Each row has a name. After each piece below comes the name of the row it's from, unless a question asks for something else. Each question is about the rows just above it. Places in a row count from 1.

-3.9 -4.5 -7.7 -2.3 2.2 -5.2 -10.2 -17.9 9.7 4.0 -6.0 = mus
-3.9 -4.5 -7.7 -2.3 2.2 -5.2 -10.2 -0.4 -7.7 -4.9 -18.7 = Magif
9.1 10.5 -3.9 7.3 -0.5 -6.4 -1.2 -4.7 -0.5 40.9 37.8 = rufof
-8.9 -7.0 -6.1 -8.4 11.2 -1.6 -11.6 -5.8 -19.2 -26.6 13.6 = lepem
4.6 11.8 8.9 6.1 11.2 -4.8 5.5 23.9 -15.3 2.6 -6.0 = kofe
4.1 1.0 15.5 15.5 5.3 15.5 15.5 -5.9 7.4 8.1 -2.5 = bizur
3.9 3.2 3.9 0.1 4.7 -13.7 -8.4 -0.8 -14.9 9.3 83.3 = kat
-24.1 -11.6 -21.7 -15.9 -5.5 -3.9 -16.8 -15.0 -10.5 -20.0 -16.8 = Mul
4.6 11.8 8.9 6.1 11.2 10.5 8.7 9.0 -22.9 -4.4 10.3 = mamu
-0.6 -3.7 -7.2 -5.4 2.6 -8.6 -10.6 -3.4 11.6 -22.0 -5.4 = Tezi
-10.0 9.9 -14.9 2.4 -0.3 -6.1 -2.9 -2.3 -24.4 -34.2 23.4 = Vabal
24.1 5.0 12.3 10.6 25.2 26.3 0.3 12.4 1.4 -0.1 -17.2 = povor
Which value appears more than once in bizur? : 15.5
-4.9 is at row and place : Magif, 10

40.7 77.4 29.6 -58.9 16.6 -2.0 26.4 12.3  peduk
-39.5 21.0 -39.5 -8.1 -17.4 51.8 -58.7 -33.1  les
39.0 -13.5 34.7 16.0 0.2 -75.8 -85.1 4.4  gazu
41.8 -59.6 85.2 -63.9 28.4 2.1 14.3 -39.3  pazi
-46.9 -22.1 -68.2 38.9 24.4 -36.9 -45.7 -28.0  Lisot
61.8 21.0 -39.5 -8.1 21.0 -17.4 41.9 21.0  Meda
The entry that follows 39.0: : -13.5
The value that Meda holds more than once: : 21.0
Where in the named rows is 41.8? : pazi, 1
Every place of -39.5 in les: : 1 3
The row with -39.5 21.0 -39.5 -8.1 -17.4 51.8 -58.7 -33.1 is : les
Put -63.9 -59.6 -39.3 2.1 14.3 28.4 41.8 85.2 back in order: which row is it? : pazi

-36.8 -78.3 2.9 -69.2 : Ponul
2.8 2.8 2.8 -74.0 : papod
9.5 2.8 0.7 3.8 : Lifo
-74.0 is at row and place : papod, 4
Which row holds these entries in another order? 2.9 -69.2 -36.8 -78.3 : Ponul
Every place of 2.8 in papod: : 1 2 3

0.1 46.5 16.8 2.0 20.7 -48.9 0.3 -68.5 49.7 = lor
23.4 -35.5 -18.0 -33.1 -1.5 37.9 12.8 -16.3 -7.6 = reteb
-7.9 -8.2 -8.0 -21.2 0.6 -25.0 16.9 -39.3 -4.5 = pemot
-7.4 -7.3 3.0 -2.3 1.7 6.8 -7.4 -20.0 -8.3 = pusu
-15.5 24.9 -1.0 -26.9 21.7 7.1 16.3 -1.5 0.9 = tabe
-52.1 -73.3 -23.3 -52.1 -1.0 68.7 15.3 -68.4 -34.5 = zubo
28.6 17.1 2.2 45.5 6.7 -38.2 -2.1 9.5 -18.2 = rosif
40.0 -4.2 29.4 61.7 5.4 -33.7 -7.2 17.4 9.5 = pepot
-2.9 7.2 21.6 3.0 -3.8 -25.0 29.7 -32.7 -13.0 = lelo
The entry that follows 12.8: : -16.3
Repeated in zubo: : -52.1
At which places does zubo hold -68.4? : 8

56.7 -30.0 10.2 -15.6 54.8 -70.7 -68.8 63.2 -2.8 -58.3 71.2 -50.8 25.4 -60.7 : Tado
23.3 -2.6 35.3 -4.0 11.3 -17.9 -16.7 9.3 -29.3 25.4 36.5 -36.2 34.5 -34.9 : pez
-2.8 39.9 -36.6 5.8 -45.3 43.5 13.0 -49.2 43.1 -45.3 47.1 -9.4 -1.3 -43.0 : rala
-41.3 0.6 34.4 15.8 -29.1 38.4 30.7 -17.8 -6.2 -9.0 40.3 -40.4 23.1 -35.4 : fitu
-26.3 14.1 -25.8 32.3 23.8 -2.9 -32.4 -14.0 -16.1 -32.0 25.4 -0.3 11.3 31.1 : bizi
-32.6 -32.8 -13.4 33.5 -33.5 34.1 -30.1 31.2 -4.3 8.1 -7.1 10.1 0.5 2.9 : ter
-4.6 -11.5 -3.8 -31.3 51.9 -36.8 -48.0 46.1 -48.6 45.2 -50.9 41.3 18.3 24.4 : Pokit
-64.1 63.5 -62.6 -9.3 3.9 43.4 -12.1 43.3 -25.0 -25.7 18.7 32.0 60.0 -57.1 : Nemib
-24.9 -26.2 14.4 26.3 -25.1 24.6 -26.9 26.3 -17.1 17.7 14.3 -14.1 16.7 -15.9 : von
-14.5 -19.1 13.4 -25.3 49.5 -29.5 -34.9 48.0 -47.4 35.2 -49.2 30.4 19.8 24.6 : dasa
What comes right after -2.9 in the named rows? : -32.4
Row and place of -9.4 in the named rows: : rala, 12
Row and place of 43.4 in the named rows: : Nemib, 6

